Here is a tiny trained network, its code and every weight. The questions are about switching its units off for an input and a class, where a switched-off unit gives its printed mean instead of its output.

import numpy as np


def w(rows, s, z=0):
    codes = np.array(rows[::2]) - 128.0
    scale = np.full(codes.shape[1], s)
    scale[-1] = z or s
    return codes * scale


def f(y):
    return y / 2 * (1 + np.tanh(0.7978845608 * (y + 0.044715 * y**3)))


def log_softmax(a):
    a = a - a.max(-1, keepdims=True)
    return a - np.log(np.exp(a).sum(-1, keepdims=True))


def net(x, mask):
    res = np.array(x, float).reshape(1, 6) / 4 @ E
    y = f(res @ A[0][:, :-1].T + A[0][:, -1])
    res = res + np.where(mask, y, B[0][:, -1]) @ B[0][:, :-1]
    return log_softmax(res[-1] @ U[:, :-1].T + U[:, -1])


A, B = {}, {}
E = w([
[42,61,97,253],'x0',
[133,126,119,127],'x1',
[122,109,134,116],'x2',
[91,182,40,100],'x3',
[119,123,140,117],'x4',
[178,96,200,174],'x5',
],0.0075)
A[0] = w([
[156,153,82,70,131],'neuron 1',
[238,154,142,111,155],'neuron 2',
[251,129,107,124,137],'neuron 3',
[110,11,165,135,94],'neuron 4',
[136,82,160,204,92],'neuron 5',
[151,105,208,125,186],'neuron 6',
[24,120,140,162,182],'neuron 7',
[46,152,112,153,165],'neuron 8',
[105,164,82,15,123],'neuron 9',
[87,187,74,125,5],'neuron 10',
[66,124,79,134,130],'neuron 11',
[156,98,65,68,82],'neuron 12',
[19,139,107,140,185],'neuron 13',
[237,162,146,51,253],'neuron 14',
[148,162,110,5,199],'neuron 15',
[40,148,105,96,33],'neuron 16',
[208,99,172,73,107],'neuron 17',
[212,170,146,94,248],'neuron 18',
[26,102,81,108,119],'neuron 19',
],0.012,0.006)
B[0] = w([
[51,175,116,180,168],'neuron 1',
[60,87,190,34,189],'neuron 2',
[57,77,198,124,170],'neuron 3',
[82,162,141,210,168],'neuron 4',
[131,179,230,234,172],'neuron 5',
[67,101,108,154,189],'neuron 6',
[234,135,94,172,186],'neuron 7',
[223,136,95,97,171],'neuron 8',
[72,237,79,208,194],'neuron 9',
[191,182,74,112,144],'neuron 10',
[204,129,113,92,163],'neuron 11',
[58,154,174,163,141],'neuron 12',
[250,136,44,163,187],'neuron 13',
[2,70,152,70,248],'neuron 14',
[21,229,118,180,222],'neuron 15',
[157,171,85,50,143],'neuron 16',
[74,46,211,61,181],'neuron 17',
[37,69,125,79,218],'neuron 18',
[222,142,124,85,172],'neuron 19',
],0.0082,0.012)
U = w([
[42,139,77,44,253],'0',
[38,233,140,254,53],'1',
[195,53,126,179,239],'2',
[175,131,61,34,3],'3',
[120,35,198,31,3],'4',
],0.0079,0.006)

Each question gives the input, the list of numbers given to net, and the class t.
The units are the neurons (one row each of A and B). Each row of codes is followed by its name. A weight is (code - 128) times the scale printed after its matrix; where a second scale follows, it is the last column's (A, B and U).
mask holds one flag per neuron, in row order. A switched-off neuron (its flag False) gives its mean, the last column of its row in B, instead of its output. The means were averaged over made-up inputs and are rounded, as every weight is.
A unit's drop is (log p(t) with every unit on - log p(t) with that unit switched off) / (log p(t) with every unit on - log p(t) with every unit switched off).
The circuit of an input: a set's keep is (log p(t) with only the set's units on - log p(t) with every unit switched off) / (log p(t) with every unit on - log p(t) with every unit switched off). Starting from the 12 units with the biggest drops (on a tie, the unit counted first), units are removed one at a time, each time the one whose removal leaves the highest keep (on an exact tie, the one counted first), for as long as the keep stays at least 0.8.
units of the circuit, in order: the units of the circuit, biggest drop first
top k neurons: the k neurons with the biggest drops, biggest first
drop when u is switched off: that unit's drop, to one decimal
input [-6,-4,4,3,6,-2], class 1: units of the circuit, in order -> neuron 15
input [8,-5,4,-4,-1,-1], class 2: units of the circuit, in order -> neuron 15; neuron 7
input [0,8,-2,-1,3,8], class 4: units of the circuit, in order -> neuron 15; neuron 9
input [-4,-4,0,0,5,4], class 4: units of the circuit, in order -> neuron 9; neuron 17
input [-1,-7,-5,-1,-5,1], class 4: units of the circuit, in order -> neuron 9; neuron 15
input [-1,7,-8,6,2,-1], class 1: units of the circuit, in order -> neuron 9; neuron 2
input [7,-4,-1,3,7,8], class 2: units of the circuit, in order -> neuron 15; neuron 7
input [-1,1,0,-2,8,5], class 4: units of the circuit, in order -> neuron 15; neuron 9
input [-7,-3,-7,1,-3,-6], class 1: top 4 neurons -> neuron 9; neuron 15; neuron 1; neuron 12
input [0,4,-1,4,-6,-3], class 1: top 3 neurons -> neuron 9; neuron 2; neuron 14
input [-5,-5,-2,-1,4,4], class 4: top 3 neurons -> neuron 17; neuron 9; neuron 2
input [0,0,-6,5,-3,-6], class 1: top 2 neurons -> neuron 9; neuron 15
input [4,4,-5,-8,2,-2], class 2: top 4 neurons -> neuron 15; neuron 9; neuron 1; neuron 14
input [-2,8,5,2,7,-8], class 1: units of the circuit, in order -> neuron 9
input [5,4,3,-6,7,-3], class 2: top 2 neurons -> neuron 15; neuron 9
input [6,1,-8,5,3,-2], class 3: drop when neuron 1 is switched off -> 0.0
input [7,6,2,-6,-4,0], class 2: drop when neuron 17 is switched off -> -0.2
input [-6,-2,1,2,0,-7], class 1: drop when neuron 9 is switched off -> 0.5
input [-4,6,-7,7,6,-8], class 1: drop when neuron 9 is switched off -> 0.2
input [-5,8,5,-6,7,3], class 4: units of the circuit, in order -> neuron 17
